Here is a tiny trained network, its code and every weight. The questions are about switching its units off for an input and a class, where a switched-off unit gives its printed mean instead of its output.

import numpy as np


def w(rows, s, z=0):
    codes = np.array(rows[::2]) - 128.0
    scale = np.full(codes.shape[1], s)
    scale[-1] = z or s
    return codes * scale


def f(y):
    return y / 2 * (1 + np.tanh(0.7978845608 * (y + 0.044715 * y**3)))


def log_softmax(a):
    a = a - a.max(-1, keepdims=True)
    return a - np.log(np.exp(a).sum(-1, keepdims=True))


def net(x, mask):
    res = np.array(x, float).reshape(1, 5) / 4 @ E
    y = f(res @ A[0][:, :-1].T + A[0][:, -1])
    res = res + np.where(mask, y, B[0][:, -1]) @ B[0][:, :-1]
    return log_softmax(res[-1] @ U[:, :-1].T + U[:, -1])


A, B = {}, {}
E = w([
[200,52,73,177,127,79,23],'x0',
[10,135,137,106,164,138,21],'x1',
[127,239,41,206,155,174,152],'x2',
[212,163,79,96,11,2,58],'x3',
[159,118,146,159,82,83,76],'x4',
],0.0078)
A[0] = w([
[109,168,98,127,148,123,156,17],'n1',
[160,106,216,150,121,148,136,5],'n2',
[98,173,190,91,126,86,171,135],'n3',
[171,107,112,94,79,87,146,201],'n4',
[122,36,143,96,120,121,111,163],'n5',
[166,161,106,147,107,64,66,200],'n6',
[92,144,129,131,211,188,133,107],'n7',
[75,179,192,124,66,133,185,129],'n8',
[154,234,112,163,146,154,92,177],'n9',
[91,180,148,78,146,166,9,195],'n10',
[94,88,162,203,133,182,167,161],'n11',
[204,130,80,134,152,89,55,241],'n12',
[132,89,156,26,103,132,113,82],'n13',
[135,123,163,170,79,110,85,250],'n14',
[115,191,177,102,122,148,118,31],'n15',
[83,172,40,216,93,161,156,148],'n16',
[148,101,107,174,148,122,195,222],'n17',
[131,91,157,132,205,177,143,182],'n18',
[151,190,95,107,102,86,112,152],'n19',
[182,144,162,183,47,144,179,174],'n20',
[131,74,181,104,122,103,118,106],'n21',
],0.011,0.0028)
B[0] = w([
[121,55,100,159,162,157,92,149],'n1',
[79,72,233,78,124,106,125,150],'n2',
[82,112,71,186,113,48,184,179],'n3',
[99,185,194,98,110,100,174,222],'n4',
[55,135,101,163,75,125,181,209],'n5',
[96,151,170,137,136,133,183,253],'n6',
[107,175,135,148,134,143,144,221],'n7',
[131,79,101,183,162,62,218,199],'n8',
[55,91,160,105,95,139,181,210],'n9',
[107,217,101,51,158,136,201,227],'n10',
[131,224,202,132,112,153,129,210],'n11',
[91,126,185,151,166,74,248,255],'n12',
[127,99,181,154,111,204,176,193],'n13',
[145,142,145,113,194,168,239,202],'n14',
[140,131,63,128,148,108,152,148],'n15',
[43,83,117,126,68,151,180,224],'n16',
[90,124,163,65,122,86,149,187],'n17',
[111,254,151,158,105,87,144,215],'n18',
[122,182,186,115,52,139,149,208],'n19',
[123,126,188,59,214,142,138,216],'n20',
[111,104,118,124,99,164,210,191],'n21',
],0.007,0.0096)
U = w([
[123,180,195,147,38,107,111,124],'0',
[99,74,108,182,138,44,161,245],'1',
[119,117,143,85,122,135,148,249],'2',
[120,137,146,27,135,137,133,227],'3',
[67,66,154,171,2,141,132,24],'4',
[179,93,107,84,126,98,90,42],'5',
[192,61,83,85,189,145,42,5],'6',
],0.0086,0.0028)

Each question gives the input, the list of numbers given to net, and the class t.
The units are the neurons (one row each of A and B). Each row of codes is followed by its name. A weight is (code - 128) times the scale printed after its matrix; where a second scale follows, it is the last column's (A, B and U).
mask holds one flag per neuron, in row order. A switched-off neuron (its flag False) gives its mean, the last column of its row in B, instead of its output. The means were averaged over made-up inputs and are rounded, as every weight is.
A unit's drop is (log p(t) with every unit on - log p(t) with that unit switched off) / (log p(t) with every unit on - log p(t) with every unit switched off).
The circuit of an input: a set's keep is (log p(t) with only the set's units on - log p(t) with every unit switched off) / (log p(t) with every unit on - log p(t) with every unit switched off). Starting from the 12 units with the biggest drops (on a tie, the unit counted first), units are removed one at a time, each time the one whose removal leaves the highest keep (on an exact tie, the one counted first), for as long as the keep stays at least 0.8.
units of the circuit, in order: the units of the circuit, biggest drop first
most important unit: the unit with the biggest drop
k most important neurons: the k neurons with the biggest drops, biggest first
drop when u is switched off: that unit's drop, to one decimal
input [1,-8,3,4,1], class 3: most important unit : n20
input [-3,-3,-6,-7,-1], class 0: units of the circuit, in order : [n18; n11]
input [-6,-4,-2,2,3], class 1: units of the circuit, in order : [n8; n3]
input [-6,-3,8,6,-6], class 4: units of the circuit, in order : [n16; n9]
input [1,-4,-3,-4,-4], class 0: units of the circuit, in order : [n18; n11; n14]
input [-5,5,6,5,-5], class 4: 3 most important neurons : [n16; n9; n20]
input [-3,-3,6,-8,4], class 0: 2 most important neurons : [n11; n18]
input [-7,-4,-8,-4,7], class 4: units of the circuit, in order : [n13; n10]
input [-7,-2,2,-7,-3], class 0: 4 most important neurons : [n11; n18; n7; n12]
input [5,-6,-5,5,7], class 2: 3 most important neurons : [n14; n20; n18]
input [0,6,8,3,-5], class 4: 3 most important neurons : [n16; n9; n20]
input [-7,2,-8,2,7], class 4: 2 most important neurons : [n13; n12]
input [6,-7,-8,1,-6], class 4: 3 most important neurons : [n5; n10; n13]
input [-6,-4,8,3,7], class 4: most important unit : n16
input [-7,-7,5,-5,0], class 1: 2 most important neurons : [n8; n3]
input [-8,-1,-4,-7,7], class 1: 3 most important neurons : [n8; n3; n19]
input [-6,-6,-1,-2,5], class 1: 4 most important neurons : [n8; n3; n10; n19]
input [2,-7,8,-6,-5], class 4: drop when n9 is switched off : 0.4
input [-3,-3,-7,5,2], class 4: drop when n5 is switched off : 0.4
input [4,-4,3,-8,2], class 0: drop when n18 is switched off : 0.2
